Below are the code and all the weights of a small trained network. Each question names an input and a class and asks about switching units off, where a switched-off unit gives its printed mean instead of its output.

import numpy as np


def w(rows, s, z=0):
    codes = np.array(rows[::2]) - 128.0
    scale = np.full(codes.shape[1], s)
    scale[-1] = z or s
    return codes * scale


def f(y):
    return y / 2 * (1 + np.tanh(0.7978845608 * (y + 0.044715 * y**3)))


def log_softmax(a):
    a = a - a.max(-1, keepdims=True)
    return a - np.log(np.exp(a).sum(-1, keepdims=True))


def net(x, mask):
    res = np.array(x, float).reshape(1, 4) / 4 @ E
    y = f(res @ A[0][:, :-1].T + A[0][:, -1])
    res = res + np.where(mask, y, B[0][:, -1]) @ B[0][:, :-1]
    return log_softmax(res[-1] @ U[:, :-1].T + U[:, -1])


A, B = {}, {}
E = w([
[134,61,170,40,7],'x0',
[161,110,148,254,51],'x1',
[148,46,241,148,221],'x2',
[151,17,25,135,143],'x3',
],0.0055)
A[0] = w([
[95,159,167,133,120,73],'n0',
[123,166,94,183,180,19],'n1',
[97,153,90,132,90,34],'n2',
[110,105,148,228,80,84],'n3',
[111,174,56,125,72,81],'n4',
[134,147,105,124,117,19],'n5',
[133,177,69,127,90,43],'n6',
[114,184,46,123,86,82],'n7',
[149,110,108,127,133,136],'n8',
[159,202,199,116,117,101],'n9',
[138,122,113,112,143,23],'n10',
[131,200,82,234,248,11],'n11',
[111,182,185,125,121,58],'n12',
[149,131,140,198,97,78],'n13',
[117,70,88,139,131,56],'n14',
[116,40,200,35,2,2],'n15',
[126,115,138,230,73,29],'n16',
[137,202,188,114,127,59],'n17',
[166,108,98,120,137,44],'n18',
[129,175,79,123,88,33],'n19',
[137,68,198,132,187,61],'n20',
[148,78,170,75,46,3],'n21',
[113,110,112,133,127,17],'n22',
[141,157,102,118,114,46],'n23',
[126,144,125,25,186,65],'n24',
[118,45,211,148,183,67],'n25',
[111,101,140,116,99,9],'n26',
[105,202,208,132,105,44],'n27',
[146,90,180,139,166,56],'n28',
[121,165,102,175,182,23],'n29',
[126,83,182,145,161,48],'n30',
[128,107,153,135,149,32],'n31',
[92,105,142,148,127,80],'n32',
[131,52,69,140,149,87],'n33',
[152,71,70,127,146,60],'n34',
[128,36,68,141,142,74],'n35',
[134,68,76,136,138,71],'n36',
[142,124,142,204,90,54],'n37',
[110,135,109,154,157,58],'n38',
[147,182,73,114,92,75],'n39',
[127,77,186,139,172,94],'n40',
[101,124,124,101,151,45],'n41',
[112,69,91,140,130,46],'n42',
[127,156,111,30,195,35],'n43',
[142,120,164,225,64,71],'n44',
[112,145,110,34,184,47],'n45',
],0.014,0.006)
B[0] = w([
[113,121,168,147,152,141],'n0',
[160,138,104,115,217,154],'n1',
[199,154,176,121,129,140],'n2',
[135,31,105,122,95,190],'n3',
[162,185,171,128,62,196],'n4',
[190,130,183,115,162,114],'n5',
[181,172,169,125,102,163],'n6',
[160,186,176,120,62,199],'n7',
[99,127,136,125,125,136],'n8',
[31,128,203,126,157,197],'n9',
[159,102,161,136,164,111],'n10',
[164,210,13,116,236,227],'n11',
[96,121,197,149,162,162],'n12',
[143,62,112,123,110,161],'n13',
[103,111,182,127,163,137],'n14',
[165,202,19,117,242,255],'n15',
[178,30,126,116,114,177],'n16',
[76,113,216,137,170,176],'n17',
[129,111,174,129,164,118],'n18',
[204,163,174,147,113,156],'n19',
[184,183,162,129,58,187],'n20',
[190,155,83,133,233,184],'n21',
[177,121,180,141,180,109],'n22',
[178,134,169,130,140,124],'n23',
[163,9,95,132,90,201],'n24',
[183,201,165,134,45,205],'n25',
[193,119,161,124,195,118],'n26',
[66,126,239,144,193,190],'n27',
[175,167,161,125,98,155],'n28',
[169,144,115,120,214,151],'n29',
[178,167,166,121,104,154],'n30',
[178,137,165,116,144,119],'n31',
[142,126,142,121,135,118],'n32',
[59,120,198,143,164,167],'n33',
[87,111,192,150,165,150],'n34',
[47,114,209,134,170,171],'n35',
[81,114,186,127,159,149],'n36',
[163,52,125,127,119,161],'n37',
[149,130,137,128,178,125],'n38',
[164,168,166,126,90,173],'n39',
[153,174,152,109,70,178],'n40',
[170,91,147,118,148,122],'n41',
[119,109,186,140,170,134],'n42',
[182,2,117,130,119,194],'n43',
[144,18,117,129,109,201],'n44',
[168,8,115,131,112,190],'n45',
],0.043,0.0076)
U = w([
[180,227,65,80,233,2],'0',
[198,243,179,87,60,163],'1',
[178,62,111,90,117,146],'2',
[58,179,214,125,191,178],'3',
[7,230,1,96,32,192],'4',
],0.0065,0.0023)

Each question gives the input, the list of numbers given to net, and the class t.
The units are the neurons (one row each of A and B). Each row of codes is followed by its name. A weight is (code - 128) times the scale printed after its matrix; where a second scale follows, it is the last column's (A, B and U).
mask holds one flag per neuron, in row order. A switched-off neuron (its flag False) gives its mean, the last column of its row in B, instead of its output. The means were averaged over made-up inputs and are rounded, as every weight is.
A unit's drop is (log p(t) with every unit on - log p(t) with that unit switched off) / (log p(t) with every unit on - log p(t) with every unit switched off).
most important unit: the unit with the biggest drop
top k neurons: the k neurons with the biggest drops, biggest first
drop of u: that unit's drop, to one decimal
input [-5,7,8,5], class 1: most important unit -> n25
input [2,-5,5,5], class 1: top 2 neurons -> [n25 n20]
input [6,-4,7,-1], class 1: top 3 neurons -> [n25 n20 n11]
input [4,-6,-4,-7], class 3: top 2 neurons -> [n27 n9]
input [0,-7,-6,8], class 3: top 4 neurons -> [n35 n33 n34 n36]
input [5,-8,-8,2], class 1: top 3 neurons -> [n7 n4 n39]
input [-2,-8,-7,2], class 2: top 4 neurons -> [n43 n45 n24 n25]
input [4,6,6,1], class 1: top 2 neurons -> [n25 n20]
input [6,-3,-6,-2], class 0: top 3 neurons -> [n15 n21 n25]
input [7,-6,-7,-2], class 0: top 4 neurons -> [n15 n21 n25 n20]
input [7,-7,-7,-6], class 0: top 2 neurons -> [n15 n21]
input [-6,-5,-7,3], class 1: top 2 neurons -> [n7 n15]
input [7,-5,7,-4], class 0: top 4 neurons -> [n15 n21 n7 n4]
input [-4,-6,6,-4], class 1: top 2 neurons -> [n25 n20]
input [6,0,-8,3], class 1: most important unit -> n4
input [8,4,-7,5], class 0: top 2 neurons -> [n15 n21]
input [-5,3,5,6], class 3: top 2 neurons -> [n35 n15]
input [-2,8,8,-3], class 1: drop of n20 -> 3.6
input [-1,-3,8,7], class 1: drop of n20 -> 0.2
input [-2,-6,-7,-8], class 3: drop of n25 -> 0.5
input [6,-4,3,-4], class 0: drop of n15 -> 0.1
input [-1,7,-6,-2], class 2: most important unit -> n44
